Here is a tiny trained network, its code and every weight. The questions are about switching its units off for an input and a target symbol, where a switched-off unit gives its printed mean instead of its output.

import numpy as np


def w(rows, s, z=0):
    codes = np.array(rows[::2]) - 128.0
    scale = np.full(codes.shape[1], s)
    scale[-1] = z or s
    return codes * scale


def f(y):
    return np.maximum(y, 0)


def softmax(a):
    e = np.exp(a - a.max(-1, keepdims=True))
    return e / e.sum(-1, keepdims=True)


def log_softmax(a):
    a = a - a.max(-1, keepdims=True)
    return a - np.log(np.exp(a).sum(-1, keepdims=True))


def net(x, mask):
    ids = ['βγδηλμπστφψω'.index(c) for c in x.split()]
    T = len(ids)
    res = E[ids] + P[:T]
    r = res
    for j in range(2):
        rows = slice(2 * j, 2 * j + 2)
        q, k, v = (r @ M[0][rows].T for M in (Q, K, V))
        z = softmax(np.where(np.tri(T) > 0, q @ k.T / 2**0.5, -1e9)) @ v
        o = O[0][rows]
        res = res + np.where(mask[j], z, o[:, -1]) @ o[:, :-1]
    y = f(res @ A[0][:, :-1].T + A[0][:, -1])
    res = res + np.where(mask[2:18], y, B[0][:, -1]) @ B[0][:, :-1]
    return log_softmax(res[-1] @ U[:, :-1].T + U[:, -1])


Q, K, V, O, A, B = {}, {}, {}, {}, {}, {}
E = w([
[243,205,176,86],'β',
[119,147,217,98],'γ',
[80,127,89,158],'δ',
[163,120,205,182],'η',
[80,125,92,122],'λ',
[187,165,153,129],'μ',
[234,95,231,187],'π',
[111,108,151,66],'σ',
[235,72,240,46],'τ',
[190,115,88,217],'φ',
[75,66,3,76],'ψ',
[227,171,19,108],'ω',
],0.018)
P = w([
[30,31,27,140],'0',
[51,43,176,159],'1',
[115,242,194,128],'2',
[224,57,90,114],'3',
[35,25,180,158],'4',
[76,252,183,133],'5',
[224,54,94,114],'6',
[36,22,178,158],'7',
[65,255,179,141],'8',
[230,53,93,114],'9',
],0.0082)
Q[0] = w([
[204,113,152,196],'H0',
[102,85,2,123],'H0',
[76,69,151,84],'H1',
[107,154,116,70],'H1',
],0.0089)
K[0] = w([
[135,149,96,254],'H0',
[186,129,48,130],'H0',
[105,85,157,110],'H1',
[147,111,104,72],'H1',
],0.0086)
V[0] = w([
[161,75,111,200],'H0',
[57,8,219,87],'H0',
[2,159,248,180],'H1',
[45,14,161,46],'H1',
],0.0054)
O[0] = w([
[149,84,166,255,211],'H0',
[146,127,182,165,248],'H0',
[39,70,163,140,54],'H1',
[58,68,48,40,207],'H1',
],0.0072,0.0015)
A[0] = w([
[169,74,10,112,40],'N0',
[163,233,124,87,96],'N1',
[209,164,183,135,164],'N2',
[207,88,58,129,147],'N3',
[94,222,225,76,2],'N4',
[94,105,195,96,113],'N5',
[248,67,19,108,80],'N6',
[151,80,92,112,81],'N7',
[146,210,128,101,113],'N8',
[118,170,178,115,225],'N9',
[109,181,47,89,240],'N10',
[200,51,55,153,71],'N11',
[206,144,118,125,141],'N12',
[194,84,145,125,128],'N13',
[170,115,124,211,137],'N14',
[140,176,186,62,74],'N15',
],0.011,0.0053)
B[0] = w([
[142,170,158,74,200],'N0',
[152,35,146,144,191],'N1',
[79,157,101,85,245],'N2',
[84,186,135,162,216],'N3',
[96,169,88,204,183],'N4',
[131,92,128,169,190],'N5',
[107,150,155,177,244],'N6',
[135,148,201,35,158],'N7',
[138,2,119,94,174],'N8',
[134,205,143,58,199],'N9',
[227,125,101,175,202],'N10',
[103,138,145,80,202],'N11',
[43,132,160,127,207],'N12',
[186,142,71,136,197],'N13',
[161,95,126,111,197],'N14',
[142,125,63,213,179],'N15',
],0.0086,0.011)
U = w([
[194,47,133,63,188],'β',
[69,128,37,208,237],'γ',
[95,140,126,35,64],'δ',
[74,138,211,179,133],'η',
[158,102,192,79,226],'λ',
[61,70,181,77,4],'μ',
[185,186,152,128,122],'π',
[96,43,42,135,149],'σ',
[169,75,204,173,72],'τ',
[191,64,181,181,4],'φ',
[166,109,10,95,254],'ψ',
[225,79,30,237,81],'ω',
],0.012,0.0028)

Each question gives the input, a string of symbols that net reads in full, and the target symbol t.
The units are the heads (2 rows each of Q, K, V and O) and the neurons (one row each of A and B). Each row of codes is followed by its name. A weight is (code - 128) times the scale printed after its matrix; where a second scale follows, it is the last column's (O, A, B and U).
mask holds one flag per unit, heads first, then neurons. A switched-off unit (its flag False) gives its mean, the last column of its rows in O or B, instead of its output. The means were averaged over made-up inputs and are rounded, as every weight is.
A unit's drop is (log p(t) with every unit on - log p(t) with that unit switched off) / (log p(t) with every unit on - log p(t) with every unit switched off).
The circuit of an input: a set's keep is (log p(t) with only the set's units on - log p(t) with every unit switched off) / (log p(t) with every unit on - log p(t) with every unit switched off). Starting from the 12 units with the biggest drops (on a tie, the unit counted first), units are removed one at a time, each time the one whose removal leaves the highest keep (on an exact tie, the one counted first), for as long as the keep stays at least 0.8.
circuit, biggest first: the units of the circuit, biggest drop first
top k neurons: the k neurons with the biggest drops, biggest first
which heads matter: for each layer, one digit per head in row order, 1 if its drop is at least 0.15 and else 0, layers parted by /
drop when u is switched off: that unit's drop, to one decimal
input ω φ δ β π π, target π: circuit, biggest first => [N9 N13 H1]
input ψ φ λ, target ψ: circuit, biggest first => [N6 N12]
input μ ω σ μ ψ λ η ω λ, target ω: circuit, biggest first => [N10 N2 N12]
input γ ω λ η δ ψ λ ω ω, target ω: circuit, biggest first => [N10]
input δ γ δ τ ψ, target δ: circuit, biggest first => [N0 N7]
input ω ψ ψ λ σ ω μ δ δ, target ω: circuit, biggest first => [N10 N2 N12]
input σ σ φ δ λ, target σ: circuit, biggest first => [H1 N3]
input τ γ μ γ η ω τ ω β, target γ: top 3 neurons => [N4 N2 N15]
input γ δ π ψ, target δ: which heads matter => 00
input β γ η ω, target π: which heads matter => 00
input γ τ μ π σ β γ τ, target β: which heads matter => 01
input ψ ψ λ, target ψ: circuit, biggest first => [H1 N10]
input μ σ β ω τ, target β: top 3 neurons => [N6 N3 N13]
input β β π, target π: top 2 neurons => [N9 N2]
input ω φ ω, target ω: top 3 neurons => [N10 N1 N8]
input σ λ γ ψ σ ψ ψ ω σ, target ω: which heads matter => 00
input σ δ ω λ, target π: top 2 neurons => [N10 N0]
input δ η ω φ, target π: top 3 neurons => [N13 N14 N0]
input ω δ σ μ ψ η ω φ λ, target ω: drop when N10 is switched off => 0.3
input η ω η τ, target π: drop when N3 is switched off => 0.1
input τ ω γ ω φ β, target ω: drop when N4 is switched off => 0.4
